Below is a small trained network, with its code and all its weights. Each question gives an input and a class and asks what happens when units are switched off, that is, made to give their printed mean instead of their output.

import numpy as np


def w(rows, s, z=0):
    codes = np.array(rows[::2]) - 128.0
    scale = np.full(codes.shape[1], s)
    scale[-1] = z or s
    return codes * scale


def f(y):
    return y / 2 * (1 + np.tanh(0.7978845608 * (y + 0.044715 * y**3)))


def log_softmax(a):
    a = a - a.max(-1, keepdims=True)
    return a - np.log(np.exp(a).sum(-1, keepdims=True))


def net(x, mask):
    res = np.array(x, float).reshape(1, 6) / 4 @ E
    y = f(res @ A[0][:, :-1].T + A[0][:, -1])
    res = res + np.where(mask, y, B[0][:, -1]) @ B[0][:, :-1]
    return log_softmax(res[-1] @ U[:, :-1].T + U[:, -1])


A, B = {}, {}
E = w([
[108,254,139,53,212,154,178],'x0',
[29,100,135,107,109,30,177],'x1',
[111,170,46,175,193,65,80],'x2',
[87,81,42,59,94,175,91],'x3',
[41,237,79,221,90,214,178],'x4',
[129,128,125,129,128,127,130],'x5',
],0.0087)
A[0] = w([
[133,162,137,80,135,126,134,26],'n1',
[140,112,90,86,125,131,116,112],'n2',
[121,132,79,154,148,104,108,34],'n3',
[127,107,94,74,94,141,136,127],'n4',
[127,114,96,184,109,149,166,58],'n5',
[46,80,153,148,142,100,210,124],'n6',
[110,113,90,105,104,142,89,83],'n7',
[101,162,112,75,218,139,127,59],'n8',
[111,126,158,116,91,182,154,101],'n9',
[126,109,153,171,72,129,80,2],'n10',
[156,128,56,165,165,59,94,91],'n11',
[189,74,165,55,164,70,72,8],'n12',
[156,166,140,73,152,114,164,131],'n13',
[198,146,144,159,138,211,86,75],'n14',
[91,123,107,86,130,152,116,161],'n15',
[153,59,106,187,100,92,102,48],'n16',
[147,157,248,156,125,84,150,111],'n17',
[174,128,148,198,151,94,148,93],'n18',
[164,76,178,97,76,151,195,65],'n19',
],0.014,0.0072)
B[0] = w([
[134,137,116,85,65,150,142,142],'n1',
[94,78,148,165,159,150,157,156],'n2',
[152,217,134,62,174,144,71,153],'n3',
[106,114,147,128,213,167,165,165],'n4',
[76,177,151,157,85,134,164,164],'n5',
[180,91,44,105,131,60,144,212],'n6',
[57,97,161,105,184,179,158,156],'n7',
[145,120,177,81,40,162,169,197],'n8',
[150,234,131,138,160,87,60,165],'n9',
[147,128,177,89,88,144,168,159],'n10',
[172,183,153,68,177,105,52,210],'n11',
[16,200,61,238,82,95,134,253],'n12',
[156,86,154,117,34,148,129,190],'n13',
[142,68,1,85,137,43,190,217],'n14',
[113,91,135,161,168,165,136,168],'n15',
[158,139,188,40,29,199,218,210],'n16',
[73,87,105,125,182,214,132,230],'n17',
[43,87,175,89,188,175,175,191],'n18',
[164,232,129,59,183,96,18,199],'n19',
],0.0087,0.012)
U = w([
[148,138,179,74,6,151,149,94],'0',
[144,121,138,147,123,107,113,254],'1',
[77,220,90,214,75,115,139,98],'2',
[153,206,148,70,166,99,57,96],'3',
[87,74,142,119,192,170,139,98],'4',
[164,59,39,82,120,25,154,77],'5',
],0.011,0.025)

Each question gives the input, the list of numbers given to net, and the class t.
The units are the neurons (one row each of A and B). Each row of codes is followed by its name. A weight is (code - 128) times the scale printed after its matrix; where a second scale follows, it is the last column's (A, B and U).
mask holds one flag per neuron, in row order. A switched-off neuron (its flag False) gives its mean, the last column of its row in B, instead of its output. The means were averaged over made-up inputs and are rounded, as every weight is.
A unit's drop is (log p(t) with every unit on - log p(t) with that unit switched off) / (log p(t) with every unit on - log p(t) with every unit switched off).
The circuit of an input: a set's keep is (log p(t) with only the set's units on - log p(t) with every unit switched off) / (log p(t) with every unit on - log p(t) with every unit switched off). Starting from the 12 units with the biggest drops (on a tie, the unit counted first), units are removed one at a time, each time the one whose removal leaves the highest keep (on an exact tie, the one counted first), for as long as the keep stays at least 0.8.
circuit, biggest first: the units of the circuit, biggest drop first
most important unit: the unit with the biggest drop
top k neurons: the k neurons with the biggest drops, biggest first
drop of u: that unit's drop, to one decimal
input [-8,-5,-3,-6,-8,-2], class 0: top 2 neurons	(n16, n10)
input [1,0,7,1,-5,-5], class 3: most important unit	n11
input [-4,6,-6,3,4,4], class 3: top 2 neurons	(n19, n9)
input [-6,-8,8,5,-4,2], class 3: top 3 neurons	(n11, n3, n6)
input [4,-2,1,-6,5,5], class 4: top 3 neurons	(n12, n17, n18)
input [0,-4,8,-1,7,-4], class 3: top 2 neurons	(n12, n11)
input [-7,7,1,8,-7,7], class 4: circuit, biggest first	(n4, n7)
input [-2,1,3,7,-6,0], class 4: top 2 neurons	(n7, n4)
input [-1,8,-8,-5,2,-1], class 3: top 3 neurons	(n19, n14, n9)
input [6,1,5,-4,5,-2], class 0: top 2 neurons	(n8, n12)
input [8,-2,0,-3,-8,-5], class 0: top 3 neurons	(n13, n8, n1)
input [1,7,7,-5,-1,-3], class 3: top 2 neurons	(n11, n14)
input [-3,-8,6,6,-8,-1], class 2: top 2 neurons	(n12, n6)
input [0,-4,-6,2,5,0], class 3: top neuron	(n12)
input [-4,6,-5,4,5,-4], class 5: top 2 neurons	(n6, n12)
input [3,0,3,7,-3,-5], class 4: drop of n5	0.0
input [2,7,3,-5,-3,4], class 5: drop of n17	-0.1
input [-2,7,-6,-3,0,1], class 5: drop of n6	2.0
